Below is a small trained network, with its code and all its weights. Each question gives an input and a target symbol and asks what happens when units are switched off, that is, made to give their printed mean instead of their output.

import numpy as np


def w(rows, s, z=0):
    codes = np.array(rows[::2]) - 128.0
    scale = np.full(codes.shape[1], s)
    scale[-1] = z or s
    return codes * scale


def f(y):
    return y / 2 * (1 + np.tanh(0.7978845608 * (y + 0.044715 * y**3)))


def softmax(a):
    e = np.exp(a - a.max(-1, keepdims=True))
    return e / e.sum(-1, keepdims=True)


def log_softmax(a):
    a = a - a.max(-1, keepdims=True)
    return a - np.log(np.exp(a).sum(-1, keepdims=True))


def net(x, mask):
    ids = ['ΓΔΠΣΦαβεζηλμξτω'.index(c) for c in x.split()]
    T = len(ids)
    res = E[ids] + P[:T]
    q, k, v = (res @ M[0].T for M in (Q, K, V))
    z = softmax(np.where(np.tri(T) > 0, q @ k.T / 3**0.5, -1e9)) @ v
    res = res + np.where(mask[0], z, O[0][:, -1]) @ O[0][:, :-1]
    y = f(res @ A[0][:, :-1].T + A[0][:, -1])
    res = res + np.where(mask[1:17], y, B[0][:, -1]) @ B[0][:, :-1]
    return log_softmax(res[-1] @ U[:, :-1].T + U[:, -1])


Q, K, V, O, A, B = {}, {}, {}, {}, {}, {}
E = w([
[130,109,137],'Γ',
[82,149,163],'Δ',
[132,116,133],'Π',
[196,216,144],'Σ',
[66,45,139],'Φ',
[66,198,140],'α',
[148,159,19],'β',
[234,159,151],'ε',
[121,86,145],'ζ',
[129,121,133],'η',
[131,113,134],'λ',
[146,9,132],'μ',
[131,113,135],'ξ',
[134,120,138],'τ',
[132,112,136],'ω',
],0.015)
P = w([
[141,70,2],'0',
[113,84,90],'1',
[125,97,96],'2',
[128,105,102],'3',
[136,125,151],'4',
[136,129,140],'5',
[139,132,139],'6',
[139,155,195],'7',
[145,150,166],'8',
[144,155,165],'9',
[148,175,214],'10',
],0.0079)
Q[0] = w([
[176,46,239],'H0',
[225,75,4],'H0',
[204,202,189],'H0',
],0.02)
K[0] = w([
[138,41,209],'H0',
[209,105,6],'H0',
[215,136,190],'H0',
],0.023)
V[0] = w([
[59,82,46],'H0',
[2,164,159],'H0',
[205,28,141],'H0',
],0.0083)
O[0] = w([
[63,168,199,255],'H0',
[1,81,154,130],'H0',
[159,112,230,223],'H0',
],0.0088,0.0045)
A[0] = w([
[116,224,115,89],'N0',
[131,146,142,54],'N1',
[85,181,116,55],'N2',
[51,103,77,153],'N3',
[97,115,30,22],'N4',
[133,125,127,101],'N5',
[137,117,76,159],'N6',
[118,3,91,41],'N7',
[98,202,194,2],'N8',
[96,123,131,184],'N9',
[115,157,186,42],'N10',
[124,157,134,64],'N11',
[76,205,153,151],'N12',
[161,59,80,86],'N13',
[163,138,89,66],'N14',
[174,170,173,19],'N15',
],0.016,0.0042)
B[0] = w([
[89,26,115,162],'N0',
[106,117,133,112],'N1',
[182,125,219,146],'N2',
[192,64,68,253],'N3',
[1,163,185,159],'N4',
[120,124,138,117],'N5',
[107,134,68,134],'N6',
[48,93,166,202],'N7',
[46,173,129,175],'N8',
[169,143,144,217],'N9',
[107,153,83,192],'N10',
[114,98,137,111],'N11',
[163,195,156,219],'N12',
[99,195,162,129],'N13',
[165,178,103,142],'N14',
[84,105,95,168],'N15',
],0.031,0.0054)
U = w([
[133,116,93,157],'Γ',
[174,89,180,83],'Δ',
[152,159,35,127],'Π',
[130,117,89,55],'Σ',
[98,196,148,129],'Φ',
[130,93,86,166],'α',
[117,130,98,171],'β',
[129,16,72,146],'ε',
[73,94,189,82],'ζ',
[140,101,2,98],'η',
[129,116,92,82],'λ',
[24,102,44,83],'μ',
[134,116,94,98],'ξ',
[206,114,79,171],'τ',
[142,128,99,254],'ω',
],0.0068,0.006)

Each question gives the input, a string of symbols that net reads in full, and the target symbol t.
The units are the heads (3 rows each of Q, K, V and O) and the neurons (one row each of A and B). Each row of codes is followed by its name. A weight is (code - 128) times the scale printed after its matrix; where a second scale follows, it is the last column's (O, A, B and U).
mask holds one flag per unit, heads first, then neurons. A switched-off unit (its flag False) gives its mean, the last column of its rows in O or B, instead of its output. The means were averaged over made-up inputs and are rounded, as every weight is.
A unit's drop is (log p(t) with every unit on - log p(t) with that unit switched off) / (log p(t) with every unit on - log p(t) with every unit switched off).
The circuit of an input: a set's keep is (log p(t) with only the set's units on - log p(t) with every unit switched off) / (log p(t) with every unit on - log p(t) with every unit switched off). Starting from the 12 units with the biggest drops (on a tie, the unit counted first), units are removed one at a time, each time the one whose removal leaves the highest keep (on an exact tie, the one counted first), for as long as the keep stays at least 0.8.
circuit, biggest first: the units of the circuit, biggest drop first
most important unit: the unit with the biggest drop
k most important neurons: the k neurons with the biggest drops, biggest first
drop when u is switched off: that unit's drop, to one decimal
input Φ β ζ Γ, target Φ: circuit, biggest first -> [N3, N0]
input η Φ Φ ε Φ η, target Φ: most important unit -> N3
input Φ μ η, target Φ: circuit, biggest first -> [H0, N3, N8]
input Φ Γ ξ, target Φ: 2 most important neurons -> [N3, N8]
input Φ Φ Γ ξ Φ ω Δ μ, target ζ: 2 most important neurons -> [N3, N7]
input Π ω Φ τ Φ ω, target Φ: 3 most important neurons -> [N3, N0, N8]
input μ μ ξ, target μ: 2 most important neurons -> [N15, N8]
input α Γ Φ Φ Φ ω ε Γ β, target μ: circuit, biggest first -> [H0, N4, N0]
input α τ ω ξ ω Π ω Φ Φ λ ζ, target Φ: 3 most important neurons -> [N3, N0, N8]
input β Φ Φ Φ Σ τ β, target ε: circuit, biggest first -> [N0, H0]
input β Σ β Φ Φ τ Σ Φ ω μ Π, target Φ: 3 most important neurons -> [N3, N8, N0]
input Φ ξ Σ Γ, target Φ: circuit, biggest first -> [H0, N3, N0]
input Φ β ζ, target Φ: 2 most important neurons -> [N3, N8]
input η Φ Φ Φ τ, target Φ: most important unit -> H0
input η Φ ω Φ Φ Φ Σ, target η: 2 most important neurons -> [N14, N0]
input ω Φ β Π μ β β μ Π τ τ, target μ: circuit, biggest first -> [N15, N8]
input Π Φ ω μ, target ζ: 3 most important neurons -> [N7, N3, N13]
input β β η ζ μ Φ η Φ Φ, target ε: 4 most important neurons -> [N3, N7, N4, N13]
input μ Φ Γ α μ ω Γ ε, target Π: drop when H0 is switched off -> 1.8
input μ Φ τ, target μ: drop when N10 is switched off -> 0.1
